Below are the code and all the weights of a small trained network. Each question names an input and a class and asks about switching units off, where a switched-off unit gives its printed mean instead of its output.

import numpy as np


def w(rows, s, z=0):
    codes = np.array(rows[::2]) - 128.0
    scale = np.full(codes.shape[1], s)
    scale[-1] = z or s
    return codes * scale


def norm(h):
    return h / np.sqrt((h * h).mean(-1, keepdims=True) + 1e-5)


def f(y):
    return y / 2 * (1 + np.tanh(0.7978845608 * (y + 0.044715 * y**3)))


def log_softmax(a):
    a = a - a.max(-1, keepdims=True)
    return a - np.log(np.exp(a).sum(-1, keepdims=True))


def net(x, mask):
    res = np.array(x, float).reshape(1, 4) / 4 @ E
    u = 0
    for l in range(2):
        y = f(norm(res) @ A[l][:, :-1].T + A[l][:, -1])
        res = res + np.where(mask[u : u + 5], y, B[l][:, -1]) @ B[l][:, :-1]
        u += 5
    return log_softmax(norm(res)[-1] @ U[:, :-1].T + U[:, -1])


A, B = {}, {}
E = w([
[21,150,37,154,135,116,94,49,47,71,169],'x0',
[53,181,68,121,131,138,123,252,116,214,96],'x1',
[11,54,127,109,224,167,15,150,98,135,194],'x2',
[90,81,44,4,104,53,93,101,131,89,98],'x3',
],0.0043)
A[0] = w([
[132,186,79,108,105,105,151,83,112,111,95,51],'L0N1',
[132,98,122,100,90,156,77,46,140,133,126,47],'L0N2',
[54,130,105,165,157,134,96,77,104,99,158,53],'L0N3',
[108,255,95,220,117,146,160,196,117,182,127,3],'L0N4',
[135,191,76,178,103,126,157,73,136,107,139,73],'L0N5',
],0.0098,0.0027)
B[0] = w([
[138,74,139,155,89,153,112,128,147,130,176,184],'L0N1',
[112,149,109,136,153,118,154,145,118,116,114,161],'L0N2',
[136,134,77,102,163,136,122,127,132,135,176,216],'L0N3',
[118,157,78,140,156,146,123,147,200,143,9,254],'L0N4',
[138,142,183,163,154,152,159,101,114,142,95,196],'L0N5',
],0.013,0.0077)
A[1] = w([
[181,134,169,182,25,94,224,86,126,90,71,199],'L1N1',
[68,252,77,128,127,111,159,180,71,189,56,2],'L1N2',
[95,117,163,178,151,107,119,22,76,51,156,77],'L1N3',
[221,139,172,109,156,82,211,79,129,48,129,5],'L1N4',
[189,141,164,106,179,173,116,224,186,233,131,240],'L1N5',
],0.011,0.00087)
B[1] = w([
[131,80,172,79,125,149,1,183,152,129,225,222],'L1N1',
[114,120,89,97,99,50,154,164,148,81,30,211],'L1N2',
[157,150,177,183,102,193,139,98,144,140,110,181],'L1N3',
[74,131,107,116,120,60,209,142,51,140,76,191],'L1N4',
[152,125,187,180,112,227,86,84,169,131,112,246],'L1N5',
],0.0089,0.012)
U = w([
[119,156,150,157,135,79,227,99,43,126,106,109],'0',
[99,74,95,38,101,25,74,200,106,108,176,145],'1',
[123,150,92,149,133,142,103,164,206,132,1,158],'2',
[111,134,39,155,181,167,124,51,110,93,210,129],'3',
[159,95,240,167,92,187,71,140,133,144,160,160],'4',
[188,190,109,136,96,45,159,142,144,153,156,3],'5',
],0.0096,0.0058)

Each question gives the input, the list of numbers given to net, and the class t.
The units are the neurons (one row each of A and B). Each row of codes is followed by its name. A weight is (code - 128) times the scale printed after its matrix; where a second scale follows, it is the last column's (A, B and U).
mask holds one flag per neuron, layer by layer. A switched-off neuron (its flag False) gives its mean, the last column of its row in B, instead of its output. The means were averaged over made-up inputs and are rounded, as every weight is.
A unit's drop is (log p(t) with every unit on - log p(t) with that unit switched off) / (log p(t) with every unit on - log p(t) with every unit switched off).
The circuit of an input: a set's keep is (log p(t) with only the set's units on - log p(t) with every unit switched off) / (log p(t) with every unit on - log p(t) with every unit switched off). Starting from all 10 units, units are removed one at a time, each time the one whose removal leaves the highest keep (on an exact tie, the one counted first), for as long as the keep stays at least 0.8.
units of the circuit, in order: the units of the circuit, biggest drop first
most important unit: the unit with the biggest drop
k most important neurons: the k neurons with the biggest drops, biggest first
k most important neurons of layer l: the k neurons of layer l with the biggest drops, biggest first
drop of u: that unit's drop, to one decimal
input [8,-8,-5,1], class 4: most important unit : L1N1
input [8,0,-8,0], class 4: 2 most important neurons of layer 0 : [L0N1 L0N5]
input [-5,-8,-3,0], class 1: units of the circuit, in order : [L1N1 L1N4 L0N4]
input [1,-7,-7,7], class 4: 2 most important neurons : [L1N1 L1N3]
input [-1,-8,-7,6], class 1: units of the circuit, in order : [L1N1 L1N5]
input [0,4,1,7], class 1: 2 most important neurons : [L0N4 L1N5]
input [-5,3,3,6], class 4: 4 most important neurons : [L0N4 L0N2 L1N5 L1N4]
input [-2,3,6,3], class 3: units of the circuit, in order : [L0N4 L1N2 L1N1 L1N3]
input [4,4,0,3], class 1: units of the circuit, in order : [L1N5 L0N4]
input [2,-7,-1,8], class 0: units of the circuit, in order : [L0N4 L1N4]
input [-8,-3,-3,5], class 1: units of the circuit, in order : [L0N4 L1N4 L1N1]
input [4,-4,-6,4], class 4: 2 most important neurons of layer 1 : [L1N1 L1N3]
input [5,3,-7,8], class 4: units of the circuit, in order : [L0N1 L0N4]
input [7,-1,-5,4], class 4: most important unit : L0N1
input [0,-1,-6,-3], class 4: 4 most important neurons : [L1N1 L0N1 L0N2 L0N3]
input [2,7,1,7], class 1: 2 most important neurons : [L0N4 L1N5]
input [3,-1,5,7], class 1: 3 most important neurons : [L1N5 L0N5 L1N3]
input [-4,-3,0,8], class 1: units of the circuit, in order : [L0N4 L1N5]
input [7,4,3,1], class 3: 3 most important neurons of layer 0 : [L0N3 L0N4 L0N2]
input [2,0,7,-6], class 3: most important unit : L0N3
input [-6,0,-6,6], class 1: 3 most important neurons of layer 1 : [L1N4 L1N3 L1N5]
input [7,-5,-2,-5], class 0: 2 most important neurons of layer 0 : [L0N3 L0N5]
input [5,-7,-1,6], class 0: 3 most important neurons of layer 1 : [L1N1 L1N4 L1N5]
input [5,-4,-3,-2], class 4: 2 most important neurons of layer 0 : [L0N5 L0N1]
input [-8,3,-7,8], class 4: 2 most important neurons of layer 1 : [L1N2 L1N5]
input [7,2,7,0], class 3: 2 most important neurons of layer 1 : [L1N1 L1N2]
input [8,-2,1,3], class 3: units of the circuit, in order : [L0N3]
input [8,3,3,3], class 3: drop of L0N4 : 0.4
input [-5,-2,-4,2], class 1: drop of L0N4 : 0.6
